Below are the code and all the weights of a small trained network. Each question names an input and a target symbol and asks about switching units off, where a switched-off unit gives its printed mean instead of its output.

import numpy as np


def w(rows, s, z=0):
    codes = np.array(rows[::2]) - 128.0
    scale = np.full(codes.shape[1], s)
    scale[-1] = z or s
    return codes * scale


def f(y):
    return y / 2 * (1 + np.tanh(0.7978845608 * (y + 0.044715 * y**3)))


def softmax(a):
    e = np.exp(a - a.max(-1, keepdims=True))
    return e / e.sum(-1, keepdims=True)


def log_softmax(a):
    a = a - a.max(-1, keepdims=True)
    return a - np.log(np.exp(a).sum(-1, keepdims=True))


def net(x, mask):
    ids = ['ΓΔΦΩαβεηλμξπστψ'.index(c) for c in x.split()]
    T = len(ids)
    res = E[ids] + P[:T]
    u = 0
    for l in range(3):
        q, k, v = (res @ M[l].T for M in (Q, K, V))
        z = softmax(np.where(np.tri(T) > 0, q @ k.T / 2**0.5, -1e9)) @ v
        res = res + np.where(mask[u], z, O[l][:, -1]) @ O[l][:, :-1]
        u += 1
        y = f(res @ A[l][:, :-1].T + A[l][:, -1])
        res = res + np.where(mask[u : u + 4], y, B[l][:, -1]) @ B[l][:, :-1]
        u += 4
    return log_softmax(res[-1] @ U[:, :-1].T + U[:, -1])


Q, K, V, O, A, B = {}, {}, {}, {}, {}, {}
E = w([
[128,168,166],'Γ',
[146,109,126],'Δ',
[70,169,163],'Φ',
[91,220,137],'Ω',
[187,135,137],'α',
[154,250,101],'β',
[125,136,101],'ε',
[159,159,166],'η',
[175,130,78],'λ',
[159,104,80],'μ',
[117,102,104],'ξ',
[120,143,99],'π',
[176,70,202],'σ',
[152,111,130],'τ',
[54,183,96],'ψ',
],0.021)
P = w([
[22,170,10],'0',
[174,167,146],'1',
[168,146,124],'2',
[177,138,113],'3',
[165,139,111],'4',
[156,156,145],'5',
[154,125,109],'6',
[134,162,104],'7',
[136,115,101],'8',
[149,166,127],'9',
[130,130,87],'10',
[136,108,119],'11',
],0.012)
Q[0] = w([
[92,115,170],'0.h1',
[173,225,6],'0.h1',
],0.015)
K[0] = w([
[223,113,23],'0.h1',
[114,228,2],'0.h1',
],0.0072)
V[0] = w([
[109,76,151],'0.h1',
[172,2,222],'0.h1',
],0.0057)
O[0] = w([
[130,133,233,89],'0.h1',
[122,116,8,6],'0.h1',
],0.011,0.012)
A[0] = w([
[111,228,102,91],'0.n1',
[197,153,152,1],'0.n2',
[1,197,189,186],'0.n3',
[183,117,142,153],'0.n4',
],0.01,0.0047)
B[0] = w([
[152,130,81,183],'0.n1',
[68,1,131,159],'0.n2',
[204,40,104,254],'0.n3',
[62,168,42,167],'0.n4',
],0.0062,0.01)
Q[1] = w([
[49,123,83],'1.h1',
[2,114,117],'1.h1',
],0.005)
K[1] = w([
[216,254,64],'1.h1',
[208,242,221],'1.h1',
],0.0075)
V[1] = w([
[186,109,255],'1.h1',
[141,225,109],'1.h1',
],0.0099)
O[1] = w([
[189,164,252,254],'1.h1',
[186,190,72,123],'1.h1',
],0.016,0.0073)
A[1] = w([
[103,184,129,195],'1.n1',
[146,253,158,1],'1.n2',
[47,229,128,210],'1.n3',
[17,96,55,89],'1.n4',
],0.0048,0.003)
B[1] = w([
[136,176,119,155],'1.n1',
[137,1,126,252],'1.n2',
[176,177,69,123],'1.n3',
[129,36,190,120],'1.n4',
],0.0099,0.0039)
Q[2] = w([
[59,19,67],'2.h1',
[171,254,195],'2.h1',
],0.0077)
K[2] = w([
[192,215,195],'2.h1',
[79,57,1],'2.h1',
],0.0078)
V[2] = w([
[171,98,13],'2.h1',
[123,250,113],'2.h1',
],0.011)
O[2] = w([
[169,49,119,254],'2.h1',
[252,202,96,79],'2.h1',
],0.013,0.0066)
A[2] = w([
[115,241,104,74],'2.n1',
[151,207,43,1],'2.n2',
[253,39,62,89],'2.n3',
[3,85,64,144],'2.n4',
],0.0061,0.0054)
B[2] = w([
[64,80,169,127],'2.n1',
[129,139,254,134],'2.n2',
[62,45,150,255],'2.n3',
[180,228,70,162],'2.n4',
],0.0063,0.014)
U = w([
[65,65,183,54],'Γ',
[38,55,138,110],'Δ',
[101,80,151,202],'Φ',
[174,97,180,29],'Ω',
[102,88,132,170],'α',
[47,152,159,103],'β',
[89,75,141,127],'ε',
[206,120,87,187],'η',
[131,182,188,116],'λ',
[93,79,142,244],'μ',
[185,236,121,173],'ξ',
[128,185,148,148],'π',
[69,2,143,54],'σ',
[107,89,146,95],'τ',
[133,18,130,53],'ψ',
],0.0074,0.011)

Each question gives the input, a string of symbols that net reads in full, and the target symbol t.
The units are the heads (2 rows each of Q, K, V and O) and the neurons (one row each of A and B). Each row of codes is followed by its name. A weight is (code - 128) times the scale printed after its matrix; where a second scale follows, it is the last column's (O, A, B and U).
mask holds one flag per unit, layer by layer, with each layer's heads first. A switched-off unit (its flag False) gives its mean, the last column of its rows in O or B, instead of its output. The means were averaged over made-up inputs and are rounded, as every weight is.
A unit's drop is (log p(t) with every unit on - log p(t) with that unit switched off) / (log p(t) with every unit on - log p(t) with every unit switched off).
The circuit of an input: a set's keep is (log p(t) with only the set's units on - log p(t) with every unit switched off) / (log p(t) with every unit on - log p(t) with every unit switched off). Starting from the 12 units with the biggest drops (on a tie, the unit counted first), units are removed one at a time, each time the one whose removal leaves the highest keep (on an exact tie, the one counted first), for as long as the keep stays at least 0.8.
circuit, biggest first: the units of the circuit, biggest drop first
unit that matters most: the unit with the biggest drop
k most important neurons of layer l: the k neurons of layer l with the biggest drops, biggest first
drop of u: that unit's drop, to one decimal
input λ Δ α ξ λ η, target ψ: circuit, biggest first => 1.h1, 2.h1
input ξ α ξ, target Δ: circuit, biggest first => 1.h1, 2.h1
input α ξ β α Γ Γ π, target η: circuit, biggest first => 1.h1, 2.h1, 0.n3, 0.n2
input β Φ Φ ψ, target Ω: unit that matters most => 0.h1
input Ω ψ μ Φ Ω Ω η, target λ: circuit, biggest first => 0.h1, 0.n3, 2.h1, 1.h1
input ψ α α α, target Γ: circuit, biggest first => 0.n3, 0.h1, 1.h1, 2.h1
input β μ μ β μ τ β η, target Ω: circuit, biggest first => 0.h1, 1.h1, 1.n2, 2.h1
input λ α η Γ β Φ ξ, target ψ: circuit, biggest first => 1.h1, 2.h1
input μ α α β λ α μ τ Ω ψ ε Γ, target σ: circuit, biggest first => 1.h1, 2.h1
input β ε α Ω ξ τ α Ω η α α, target Ω: circuit, biggest first => 0.h1, 1.h1, 1.n2, 2.h1
input Ω π Δ α ξ Ω μ α α Ω, target λ: circuit, biggest first => 0.h1, 2.h1, 0.n3, 1.h1
input η α τ η η, target ξ: circuit, biggest first => 2.h1, 2.n3
input μ β σ Ω η λ Δ Ω σ Ω ψ λ, target σ: circuit, biggest first => 1.h1, 2.h1, 0.n2
input Ω β Ω Φ β β, target λ: unit that matters most => 0.h1
input Φ Γ η ξ α ξ π μ, target β: 2 most important neurons of layer 0 => 0.n3, 0.n4
input β β ξ β μ ξ Ω Γ, target Ω: 2 most important neurons of layer 0 => 0.n1, 0.n2
input λ λ λ μ α ξ τ α ψ, target ψ: 3 most important neurons of layer 0 => 0.n2, 0.n3, 0.n1
input α Φ Ω Ω α τ Ω λ Φ τ, target η: 3 most important neurons of layer 0 => 0.n2, 0.n3, 0.n4
input α β π α α, target η: 3 most important neurons of layer 0 => 0.n3, 0.n4, 0.n2
input Ω ψ Ω Γ Φ η Δ, target λ: most important neuron of layer 2 => 2.n3
input Ω Φ Ω Φ, target λ: 2 most important neurons of layer 0 => 0.n3, 0.n4
input α η Φ, target η: 2 most important neurons of layer 0 => 0.n2, 0.n3
input ψ μ Ω μ μ ψ, target Γ: 2 most important neurons of layer 0 => 0.n3, 0.n1
input α λ α Ω, target η: drop of 1.h1 => 0.8
